Below are the code and all the weights of a small trained network. Each question names an input and a class and asks about switching units off, where a switched-off unit gives its printed mean instead of its output.

import numpy as np


def w(rows, s, z=0):
    codes = np.array(rows[::2]) - 128.0
    scale = np.full(codes.shape[1], s)
    scale[-1] = z or s
    return codes * scale


def f(y):
    return y / 2 * (1 + np.tanh(0.7978845608 * (y + 0.044715 * y**3)))


def log_softmax(a):
    a = a - a.max(-1, keepdims=True)
    return a - np.log(np.exp(a).sum(-1, keepdims=True))


def net(x, mask):
    res = np.array(x, float).reshape(1, 3) / 4 @ E
    y = f(res @ A[0][:, :-1].T + A[0][:, -1])
    res = res + np.where(mask, y, B[0][:, -1]) @ B[0][:, :-1]
    return log_softmax(res[-1] @ U[:, :-1].T + U[:, -1])


A, B = {}, {}
E = w([
[146,149,204,63,82,245,122,226,160,164,63,76],'x0',
[132,72,181,174,164,157,47,130,127,124,83,204],'x1',
[124,191,77,185,53,177,141,193,83,60,170,208],'x2',
],0.011)
A[0] = w([
[137,141,130,101,122,129,176,135,139,148,126,58,241],'N1',
[120,129,112,167,100,104,160,150,96,127,143,157,159],'N2',
[94,154,110,135,134,160,100,169,104,114,135,155,61],'N3',
[110,165,102,98,112,120,178,138,130,135,153,30,165],'N4',
[148,69,250,100,163,144,75,144,145,174,69,106,123],'N5',
[124,168,140,111,92,187,158,180,129,126,128,89,253],'N6',
[147,122,153,156,108,153,135,152,133,123,110,160,82],'N7',
[132,154,125,148,81,183,109,187,113,95,137,209,214],'N8',
[142,87,115,132,146,77,96,88,134,136,126,170,194],'N9',
[156,154,60,116,97,96,200,135,115,126,157,130,167],'N10',
[151,100,167,105,136,82,147,79,151,132,137,77,129],'N11',
[112,98,139,117,182,86,137,85,139,170,108,46,205],'N12',
[125,142,115,135,140,126,157,127,151,114,135,143,131],'N13',
[106,131,67,138,137,100,157,141,114,104,160,177,142],'N14',
[149,146,162,102,80,208,164,196,145,145,99,87,95],'N15',
[125,104,149,149,136,140,39,120,125,105,123,231,188],'N16',
],0.013,0.011)
B[0] = w([
[39,161,76,149,113,120,149,99,120,99,140,109,232],'N1',
[131,120,151,109,151,149,93,129,125,165,106,107,184],'N2',
[129,93,159,100,122,91,141,150,148,126,110,161,147],'N3',
[153,118,102,149,161,103,191,164,78,141,139,154,225],'N4',
[93,141,109,119,105,200,8,99,166,123,136,70,253],'N5',
[196,110,206,112,108,137,49,126,156,128,88,172,248],'N6',
[159,131,151,137,113,142,74,131,114,128,114,137,146],'N7',
[63,149,38,151,154,101,212,110,99,131,158,89,237],'N8',
[91,160,84,134,120,115,228,160,94,128,127,122,216],'N9',
[89,123,134,118,123,167,66,94,175,128,116,101,220],'N10',
[147,128,102,119,156,108,171,151,108,127,91,168,197],'N11',
[201,105,198,134,115,92,186,160,115,132,152,183,250],'N12',
[145,129,130,138,111,147,108,189,118,142,141,83,142],'N13',
[116,131,117,126,118,169,63,123,144,112,122,114,204],'N14',
[157,105,134,132,165,53,250,139,97,135,155,161,230],'N15',
[205,112,196,100,121,82,175,143,136,133,122,167,226],'N16',
],0.012,0.018)
U = w([
[132,155,85,142,177,102,199,139,80,154,145,128,129],'0',
[245,81,203,89,146,106,153,150,124,182,104,167,255],'1',
[100,159,121,97,114,222,36,49,192,145,108,42,88],'2',
],0.012,0.00099)

Each question gives the input, the list of numbers given to net, and the class t.
The units are the neurons (one row each of A and B). Each row of codes is followed by its name. A weight is (code - 128) times the scale printed after its matrix; where a second scale follows, it is the last column's (A, B and U).
mask holds one flag per neuron, in row order. A switched-off neuron (its flag False) gives its mean, the last column of its row in B, instead of its output. The means were averaged over made-up inputs and are rounded, as every weight is.
A unit's drop is (log p(t) with every unit on - log p(t) with that unit switched off) / (log p(t) with every unit on - log p(t) with every unit switched off).
The circuit of an input: a set's keep is (log p(t) with only the set's units on - log p(t) with every unit switched off) / (log p(t) with every unit on - log p(t) with every unit switched off). Starting from the 12 units with the biggest drops (on a tie, the unit counted first), units are removed one at a time, each time the one whose removal leaves the highest keep (on an exact tie, the one counted first), for as long as the keep stays at least 0.8.
units of the circuit, in order: the units of the circuit, biggest drop first
unit that matters most: the unit with the biggest drop
k most important neurons: the k neurons with the biggest drops, biggest first
drop of u: that unit's drop, to one decimal
input [8,-4,2], class 0: 4 most important neurons -> [N1; N8; N12; N16]
input [-8,3,-2], class 1: unit that matters most -> N8
input [1,6,-4], class 2: 4 most important neurons -> [N5; N15; N4; N6]
input [7,-3,2], class 0: 2 most important neurons -> [N8; N1]
input [-7,-1,8], class 2: 3 most important neurons -> [N14; N10; N15]
input [-3,8,3], class 0: 3 most important neurons -> [N8; N6; N12]
input [3,-8,-1], class 1: 3 most important neurons -> [N6; N8; N9]
input [0,8,1], class 0: 4 most important neurons -> [N6; N8; N12; N9]
input [-2,6,1], class 0: 3 most important neurons -> [N6; N12; N9]
input [0,-1,-8], class 0: 4 most important neurons -> [N6; N1; N16; N9]
input [-6,0,6], class 2: 2 most important neurons -> [N14; N15]
input [2,-8,-1], class 1: 3 most important neurons -> [N6; N8; N9]
input [5,1,-8], class 2: drop of N5 -> 3.8
input [8,-2,5], class 0: drop of N8 -> 8.6
input [2,3,-5], class 2: drop of N5 -> 1.4
input [8,-2,3], class 0: units of the circuit, in order -> [N8]
